Below are the code and all the weights of a small trained network. Each question names an input and a class and asks about switching units off, where a switched-off unit gives its printed mean instead of its output.

import numpy as np


def w(rows, s, z=0):
    codes = np.array(rows[::2]) - 128.0
    scale = np.full(codes.shape[1], s)
    scale[-1] = z or s
    return codes * scale


def norm(h):
    return h / np.sqrt((h * h).mean(-1, keepdims=True) + 1e-5)


def f(y):
    return y / 2 * (1 + np.tanh(0.7978845608 * (y + 0.044715 * y**3)))


def log_softmax(a):
    a = a - a.max(-1, keepdims=True)
    return a - np.log(np.exp(a).sum(-1, keepdims=True))


def net(x, mask):
    res = np.array(x, float).reshape(1, 8) / 4 @ E
    u = 0
    for l in range(2):
        y = f(norm(res) @ A[l][:, :-1].T + A[l][:, -1])
        res = res + np.where(mask[u : u + 13], y, B[l][:, -1]) @ B[l][:, :-1]
        u += 13
    return log_softmax(norm(res)[-1] @ U[:, :-1].T + U[:, -1])


A, B = {}, {}
E = w([
[111,105,145,117,9],'x0',
[127,128,129,128,128],'x1',
[127,127,128,127,128],'x2',
[126,128,128,127,128],'x3',
[186,3,113,141,114],'x4',
[128,128,128,129,127],'x5',
[187,133,211,63,136],'x6',
[128,128,129,128,128],'x7',
],0.0059)
A[0] = w([
[97,202,93,154,109,154],'L0N1',
[77,99,153,91,173,134],'L0N2',
[138,123,159,94,35,4],'L0N3',
[157,101,149,171,136,115],'L0N4',
[88,150,117,140,74,74],'L0N5',
[190,158,125,150,145,109],'L0N6',
[114,74,91,172,128,123],'L0N7',
[103,133,124,142,94,90],'L0N8',
[173,133,177,81,124,142],'L0N9',
[109,191,181,71,129,95],'L0N10',
[169,77,100,122,113,154],'L0N11',
[99,127,157,118,2,208],'L0N12',
[106,145,136,142,89,101],'L0N13',
],0.011,0.0033)
B[0] = w([
[61,23,179,171,155,202],'L0N1',
[85,144,95,146,148,140],'L0N2',
[69,209,227,231,98,174],'L0N3',
[149,87,82,131,151,148],'L0N4',
[114,104,128,68,248,160],'L0N5',
[73,142,84,91,170,142],'L0N6',
[155,244,81,145,126,180],'L0N7',
[129,95,119,73,164,137],'L0N8',
[181,164,161,36,179,191],'L0N9',
[189,209,59,137,141,197],'L0N10',
[182,56,87,210,109,190],'L0N11',
[101,118,38,31,22,253],'L0N12',
[137,111,110,62,168,143],'L0N13',
],0.011,0.0065)
A[1] = w([
[217,85,170,93,144,102],'L1N1',
[234,156,156,152,74,211],'L1N2',
[89,206,84,129,73,132],'L1N3',
[184,63,95,63,141,128],'L1N4',
[206,154,183,148,205,93],'L1N5',
[125,98,227,212,79,188],'L1N6',
[186,92,78,79,109,254],'L1N7',
[183,149,110,172,125,151],'L1N8',
[120,72,199,83,24,55],'L1N9',
[112,76,175,147,201,94],'L1N10',
[148,1,108,161,93,92],'L1N11',
[157,122,137,8,71,79],'L1N12',
[57,81,131,78,63,73],'L1N13',
],0.01,0.0023)
B[1] = w([
[117,59,156,190,88,170],'L1N1',
[17,63,87,99,181,210],'L1N2',
[180,83,220,101,81,204],'L1N3',
[47,107,154,142,82,203],'L1N4',
[196,4,175,79,104,194],'L1N5',
[82,174,155,186,206,131],'L1N6',
[98,142,189,200,63,255],'L1N7',
[172,107,110,126,194,174],'L1N8',
[105,124,143,183,248,185],'L1N9',
[98,168,164,198,68,164],'L1N10',
[175,246,167,42,143,206],'L1N11',
[109,238,104,209,175,231],'L1N12',
[194,53,83,97,194,205],'L1N13',
],0.014,0.0055)
U = w([
[41,169,167,223,167,250],'0',
[56,82,56,46,156,94],'1',
[206,104,38,197,181,41],'2',
[148,133,77,146,7,142],'3',
[213,126,184,47,185,129],'4',
[116,253,149,71,105,61],'5',
[140,29,210,157,88,92],'6',
],0.015,0.0015)

Each question gives the input, the list of numbers given to net, and the class t.
The units are the neurons (one row each of A and B). Each row of codes is followed by its name. A weight is (code - 128) times the scale printed after its matrix; where a second scale follows, it is the last column's (A, B and U).
mask holds one flag per neuron, layer by layer. A switched-off neuron (its flag False) gives its mean, the last column of its row in B, instead of its output. The means were averaged over made-up inputs and are rounded, as every weight is.
A unit's drop is (log p(t) with every unit on - log p(t) with that unit switched off) / (log p(t) with every unit on - log p(t) with every unit switched off).
The circuit of an input: a set's keep is (log p(t) with only the set's units on - log p(t) with every unit switched off) / (log p(t) with every unit on - log p(t) with every unit switched off). Starting from the 12 units with the biggest drops (on a tie, the unit counted first), units are removed one at a time, each time the one whose removal leaves the highest keep (on an exact tie, the one counted first), for as long as the keep stays at least 0.8.
circuit, biggest first: the units of the circuit, biggest drop first
top k neurons: the k neurons with the biggest drops, biggest first
top k neurons in layer l: the k neurons of layer l with the biggest drops, biggest first
input [-1,4,3,7,8,8,-3,-6], class 2: circuit, biggest first => [L0N7]
input [4,0,8,-5,0,2,-3,6], class 1: top 3 neurons => [L1N13, L0N5, L0N10]
input [-3,8,2,4,-5,3,1,7], class 4: top 2 neurons => [L0N10, L1N7]
input [3,3,-4,0,0,-4,2,6], class 5: top 2 neurons in layer 0 => [L0N12, L0N1]
input [-1,8,1,-7,1,-7,-2,-4], class 2: top 4 neurons => [L0N12, L0N7, L0N9, L1N11]
input [-2,0,3,2,-4,-3,1,8], class 4: top 2 neurons => [L0N10, L0N12]
input [-8,-8,-3,4,-6,-1,2,7], class 4: circuit, biggest first => [L0N12, L1N5]
input [6,-7,-3,-4,-1,3,0,-7], class 1: top 3 neurons => [L0N12, L1N13, L1N11]
input [-3,7,-4,3,1,-3,4,7], class 6: top 3 neurons => [L0N12, L1N5, L0N7]
input [1,-1,8,-3,-2,0,5,-1], class 5: top 2 neurons in layer 1 => [L1N13, L1N12]
input [1,-7,1,5,-1,-6,8,-3], class 5: top 2 neurons in layer 0 => [L0N11, L0N1]
input [5,-2,4,-6,0,6,-5,-8], class 1: top 4 neurons => [L1N13, L0N5, L0N10, L0N1]
input [1,4,-6,2,6,-8,5,-2], class 0: top 2 neurons in layer 0 => [L0N10, L0N5]
input [1,2,-8,-1,-7,-4,0,-4], class 1: top 3 neurons in layer 0 => [L0N1, L0N3, L0N7]
input [-1,-2,-1,3,-8,0,2,-6], class 4: top 2 neurons in layer 0 => [L0N10, L0N12]
input [-2,-6,-4,-3,1,-1,-6,4], class 2: top 2 neurons in layer 0 => [L0N7, L0N12]
input [-2,-8,3,-5,-6,2,8,-6], class 4: top neuron in layer 0 => [L0N12]
input [0,7,5,2,-3,3,1,5], class 4: top 3 neurons in layer 0 => [L0N10, L0N12, L0N11]
input [-3,-4,-8,-1,-3,-7,3,1], class 4: top 2 neurons in layer 0 => [L0N12, L0N11]
input [-1,-5,-7,3,1,-2,-3,3], class 2: top 3 neurons in layer 0 => [L0N12, L0N7, L0N9]
input [-2,-8,4,3,6,-4,-1,-8], class 2: top 2 neurons => [L0N12, L0N7]
